Below are the code and all the weights of a small trained network. Each question names an input and a target symbol and asks about switching units off, where a switched-off unit gives its printed mean instead of its output.

import numpy as np


def w(rows, s, z=0):
    codes = np.array(rows[::2]) - 128.0
    scale = np.full(codes.shape[1], s)
    scale[-1] = z or s
    return codes * scale


def norm(h):
    return h / np.sqrt((h * h).mean(-1, keepdims=True) + 1e-5)


def f(y):
    return y / 2 * (1 + np.tanh(0.7978845608 * (y + 0.044715 * y**3)))


def softmax(a):
    e = np.exp(a - a.max(-1, keepdims=True))
    return e / e.sum(-1, keepdims=True)


def log_softmax(a):
    a = a - a.max(-1, keepdims=True)
    return a - np.log(np.exp(a).sum(-1, keepdims=True))


def net(x, mask):
    ids = ['βδεηλμξπτφ'.index(c) for c in x.split()]
    T = len(ids)
    res = E[ids] + P[:T]
    q, k, v = (norm(res) @ M[0].T for M in (Q, K, V))
    z = softmax(np.where(np.tri(T) > 0, q @ k.T / 3**0.5, -1e9)) @ v
    res = res + np.where(mask[0], z, O[0][:, -1]) @ O[0][:, :-1]
    y = f(norm(res) @ A[0][:, :-1].T + A[0][:, -1])
    res = res + np.where(mask[1:13], y, B[0][:, -1]) @ B[0][:, :-1]
    return log_softmax(norm(res)[-1] @ U[:, :-1].T + U[:, -1])


Q, K, V, O, A, B = {}, {}, {}, {}, {}, {}
E = w([
[85,56,61,29,39,81,94,154,93,82,64],'β',
[201,30,205,185,154,65,214,138,102,153,109],'δ',
[145,138,170,239,153,81,167,49,230,68,116],'ε',
[62,43,87,81,253,169,106,127,218,66,97],'η',
[72,192,160,75,158,118,153,161,223,104,228],'λ',
[125,60,92,110,53,110,195,115,202,111,70],'μ',
[135,223,102,67,81,81,101,100,103,61,189],'ξ',
[111,97,166,98,105,192,94,44,152,188,206],'π',
[138,113,123,137,127,78,42,78,68,43,157],'τ',
[92,90,143,185,55,127,155,195,149,116,222],'φ',
],0.02)
P = w([
[180,132,7,117,134,210,144,114,138,160,127],'0',
[89,139,126,159,79,142,122,76,134,151,99],'1',
[89,126,128,132,85,128,125,92,150,140,101],'2',
[97,124,150,126,89,105,138,109,144,142,108],'3',
[98,121,153,106,89,102,138,113,152,144,100],'4',
[91,117,151,111,90,100,137,108,150,136,97],'5',
[91,128,152,98,93,97,146,112,154,127,110],'6',
[98,113,157,118,105,101,143,93,150,134,110],'7',
[95,116,163,93,92,96,144,116,150,134,103],'8',
[98,114,151,107,97,95,149,108,157,126,116],'9',
[99,109,167,104,99,90,143,104,151,145,105],'10',
[87,116,168,108,100,96,144,100,159,131,106],'11',
[97,116,166,103,112,92,149,105,162,134,113],'12',
],0.011)
Q[0] = w([
[133,92,192,14,146,38,135,63,153,40,132],'h0',
[72,33,199,38,83,97,176,3,204,71,212],'h0',
[185,237,9,180,190,226,97,253,2,225,103],'h0',
],0.0057)
K[0] = w([
[229,183,81,144,112,174,154,163,119,184,146],'h0',
[253,132,85,140,149,175,176,157,154,93,133],'h0',
[2,162,247,187,117,73,114,109,101,135,93],'h0',
],0.0085)
V[0] = w([
[114,183,117,115,138,102,47,152,45,141,199],'h0',
[65,118,151,130,240,104,87,74,151,62,112],'h0',
[164,124,144,121,205,222,124,126,107,254,157],'h0',
],0.0072)
O[0] = w([
[97,158,218,132,126,222,202,52,114,53,161,67],'h0',
[237,36,98,1,133,110,128,134,226,2,184,2],'h0',
[60,79,23,114,134,63,192,23,44,91,238,126],'h0',
],0.0089,0.0074)
A[0] = w([
[157,135,51,138,175,175,168,105,116,115,75,240],'n0',
[172,95,129,68,106,205,65,103,33,157,104,224],'n1',
[137,130,187,116,116,202,163,116,103,54,110,121],'n2',
[212,121,150,89,126,115,81,171,188,78,123,78],'n3',
[70,155,180,160,129,145,160,96,103,124,90,82],'n4',
[106,89,166,90,153,124,138,59,161,173,117,171],'n5',
[82,166,114,170,127,114,98,148,105,200,71,79],'n6',
[143,105,153,108,32,95,217,175,90,136,158,72],'n7',
[108,98,93,89,149,132,230,92,81,75,207,1],'n8',
[134,240,89,84,125,142,123,166,137,117,200,106],'n9',
[119,159,216,131,107,151,68,149,153,117,77,105],'n10',
[163,156,170,154,96,92,2,75,92,82,177,94],'n11',
],0.012,0.0057)
B[0] = w([
[121,155,180,213,81,72,91,152,164,92,57,140],'n0',
[97,121,48,125,171,89,221,162,122,89,191,152],'n1',
[131,70,23,49,122,139,19,154,98,198,158,156],'n2',
[131,158,217,199,89,145,118,47,23,197,115,157],'n3',
[155,153,168,46,136,49,136,118,175,156,167,195],'n4',
[165,129,91,159,170,193,184,194,92,173,65,160],'n5',
[166,130,147,53,157,177,83,86,98,46,127,252],'n6',
[83,143,209,86,38,125,134,158,165,94,111,176],'n7',
[189,187,205,155,90,165,2,230,213,157,143,145],'n8',
[53,136,119,99,202,90,209,16,94,143,64,138],'n9',
[207,172,34,196,127,115,193,105,116,96,194,174],'n10',
[150,61,214,98,100,139,173,139,195,116,90,163],'n11',
],0.0096,0.014)
U = w([
[144,117,126,124,84,254,129,61,101,168,166,108],'β',
[91,170,159,160,73,138,66,139,169,146,183,54],'δ',
[64,99,62,121,115,72,174,123,90,96,121,105],'ε',
[180,181,113,220,121,118,195,111,123,65,113,42],'η',
[161,160,155,112,44,93,157,144,131,195,42,88],'λ',
[82,106,150,76,106,179,158,137,250,125,33,235],'μ',
[191,85,180,75,130,76,87,110,139,60,181,195],'ξ',
[95,206,191,48,143,130,134,101,131,133,119,182],'π',
[149,161,115,83,178,145,50,184,146,112,72,87],'τ',
[132,162,106,56,155,95,148,146,174,215,196,254],'φ',
],0.0081,0.0031)

Each question gives the input, a string of symbols that net reads in full, and the target symbol t.
The units are the heads (3 rows each of Q, K, V and O) and the neurons (one row each of A and B). Each row of codes is followed by its name. A weight is (code - 128) times the scale printed after its matrix; where a second scale follows, it is the last column's (O, A, B and U).
mask holds one flag per unit, heads first, then neurons. A switched-off unit (its flag False) gives its mean, the last column of its rows in O or B, instead of its output. The means were averaged over made-up inputs and are rounded, as every weight is.
A unit's drop is (log p(t) with every unit on - log p(t) with that unit switched off) / (log p(t) with every unit on - log p(t) with every unit switched off).
The circuit of an input: a set's keep is (log p(t) with only the set's units on - log p(t) with every unit switched off) / (log p(t) with every unit on - log p(t) with every unit switched off). Starting from the 12 units with the biggest drops (on a tie, the unit counted first), units are removed one at a time, each time the one whose removal leaves the highest keep (on an exact tie, the one counted first), for as long as the keep stays at least 0.8.
units of the circuit, in order: the units of the circuit, biggest drop first
top k neurons: the k neurons with the biggest drops, biggest first
drop of u: that unit's drop, to one decimal
input τ δ δ, target β: units of the circuit, in order : (h0, n2, n3, n5)
input β φ δ φ φ τ, target η: units of the circuit, in order : (n10, h0)
input λ δ φ ξ μ φ, target μ: units of the circuit, in order : (n7, h0)
input ξ δ λ ξ ε μ π φ, target φ: units of the circuit, in order : (h0, n2, n4, n6)
input τ ξ η τ τ φ τ, target β: units of the circuit, in order : (h0, n3, n2)
input τ η ξ η, target β: units of the circuit, in order : (h0, n3, n2, n4)
input ξ φ φ φ δ μ φ η φ φ τ, target φ: top 3 neurons : (n2, n6, n4)
input τ τ φ ε φ, target β: units of the circuit, in order : (h0, n2, n3)
input τ φ π ξ ε, target β: top neuron : (n2)
input π τ ε λ τ φ τ φ η β η ξ, target δ: units of the circuit, in order : (h0, n8)
input β μ τ, target η: top 2 neurons : (n10, n1)
input ε μ δ ξ ξ μ π τ η φ, target λ: units of the circuit, in order : (h0, n3, n6)
input π η μ φ δ μ λ ξ μ β ε, target δ: units of the circuit, in order : (h0, n8, n6)
input δ τ τ, target ε: top 3 neurons : (n4, n8, n1)
input ξ δ η τ τ, target φ: top neuron : (n2)
input φ λ φ φ δ φ τ μ τ φ τ β δ, target π: top 2 neurons : (n6, n4)
input β η φ μ δ, target η: top 3 neurons : (n10, n2, n11)
input τ λ λ, target β: drop of n3 : 0.3
input π φ η μ β π π, target δ: drop of n8 : 1.9
input λ φ β φ ξ φ π λ φ φ τ π δ, target μ: drop of h0 : 0.4
